Look-ups in named tables: a row name and a column name give one cell, copied from the table.

pefugag =
fields: somet, fikeli, kem, voda, zimo, zosuzo
lozeza: [364, -37, 168, 51, 201, 189]
sobifi: [264, 215, 263, 238, 246, 249]
guforev: [-451, -570, -431, -479, 252, 256]
vuz: [380, 143, 189, 151, 276, 273]
feni: [421, 306, 506, 406, 108, 95]
zik: [-305, 49, -222, -59, 260, 262]
takalas: [2, 239, -11, 121, 399, 414]
namoba: [137, 776, -6, 387, 526, 548]
nime: [184, -126, 185, 32, 115, 102]
sikuda: [395, 307, 317, 303, 281, 283]
res: [527, -67, 414, 153, 161, 149]
fezutu: [118, -219, 65, -79, 210, 205]
zeveloz: [286, 324, 385, 359, 205, 203]

What is the fikeli of guforev in pefugag?
-570
What is the kem of namoba in pefugag?
-6
What is the voda of fezutu in pefugag?
-79
What is the zosuzo of zik in pefugag?
262
What is the fikeli of takalas in pefugag?
239
What is the somet of takalas in pefugag?
2
What is the kem of nime in pefugag?
185
What is the zosuzo of sikuda in pefugag?
283
What is the kem of res in pefugag?
414
What is the zimo of namoba in pefugag?
526

bol =
,zados,kag,karima,sidus,sepofon,zome,fakit
mesovok,-10.3,-29.2,4.8,-54.1,44.7,-19.5,-76.9
bir,14.0,-45.0,13.7,53.5,47.3,58.2,13.2
giv,-35.8,48.5,65.5,-27.6,-1.7,62.2,10.5
sabiv,-81.4,-49.3,17.8,3.1,-46.6,-61.6,34.8
gud,82.4,-65.4,-32.9,-46.8,-18.0,-6.6,32.3
mim,-7.9,-7.3,7.5,55.9,47.5,-8.6,-35.1
kased,-39.4,23.2,-82.1,35.5,-20.8,52.1,35.7
suri,50.7,20.8,30.5,-2.7,46.3,-4.3,72.7
til,57.4,-48.3,52.1,60.0,-45.8,52.3,-14.8
vubuv,31.3,60.9,32.2,30.0,-23.7,-70.5,14.0
tiruze,17.6,12.6,-30.1,51.0,-7.6,-24.7,-66.9
resar,33.7,63.5,-3.4,-2.1,-71.8,33.7,-49.9
nup,14.9,-0.7,-8.8,-68.9,-25.9,43.3,1.6
lun,-21.1,59.9,-54.0,-36.0,49.3,9.4,21.0

giv, sepofon => -1.7
kased, fakit => 35.7
sabiv, karima => 17.8
bir, sidus => 53.5
suri, kag => 20.8
til, fakit => -14.8
mesovok, zome => -19.5
kased, zados => -39.4
vubuv, sepofon => -23.7

pevi =
	komifez	bibi	momiro
likalo	89	221	1
zav	99	202	134
zodedi	134	12	221
kiko	126	2	60

momiro of zodedi: 221
bibi of zav: 202
bibi of zodedi: 12
momiro of kiko: 60
komifez of kiko: 126
komifez of zodedi: 134
komifez of likalo: 89
bibi of kiko: 2
momiro of zav: 134
bibi of likalo: 221
momiro of likalo: 1
komifez of zav: 99

sagelu =
|  | nufizi | pibefe | mivedin | baru | rab |
|---|---|---|---|---|---|
| retigu | 46820 | 40601 | 46879 | 35609 | 54148 |
| tusod | 39952 | 33657 | 40053 | 32060 | 64853 |
| pum | 58392 | 52888 | 50805 | 39842 | 41339 |
| zivu | 46354 | 43310 | 40665 | 60468 | 51444 |
| difa | 66748 | 38910 | 29783 | 80591 | 39500 |
| kasa | 36143 | 35981 | 40416 | 39860 | 64578 |
| ner | 37933 | 27769 | 22410 | 94687 | 56655 |
| gadovut | 19255 | 22095 | 33398 | 44245 | 79216 |
| dekadet | 64687 | 73635 | 64093 | 35780 | 26603 |
| bafef | 74907 | 58040 | 54158 | 39808 | 29594 |
| dalubi | 40131 | 33404 | 29388 | 82325 | 53119 |
| lop | 61925 | 73552 | 58185 | 48772 | 27846 |

What is the pibefe of gadovut in sagelu? 22095
What is the nufizi of lop in sagelu? 61925
What is the mivedin of ner in sagelu? 22410
What is the baru of dekadet in sagelu? 35780
What is the nufizi of bafef in sagelu? 74907
What is the rab of bafef in sagelu? 29594
What is the rab of lop in sagelu? 27846
What is the mivedin of tusod in sagelu? 40053
What is the mivedin of retigu in sagelu? 46879
What is the pibefe of tusod in sagelu? 33657
What is the baru of kasa in sagelu? 39860
What is the rab of dekadet in sagelu? 26603
What is the rab of kasa in sagelu? 64578
What is the mivedin of bafef in sagelu? 54158
What is the nufizi of pum in sagelu? 58392
What is the nufizi of difa in sagelu? 66748
What is the pibefe of ner in sagelu? 27769
What is the rab of pum in sagelu? 41339
What is the rab of dalubi in sagelu? 53119
What is the nufizi of dalubi in sagelu? 40131

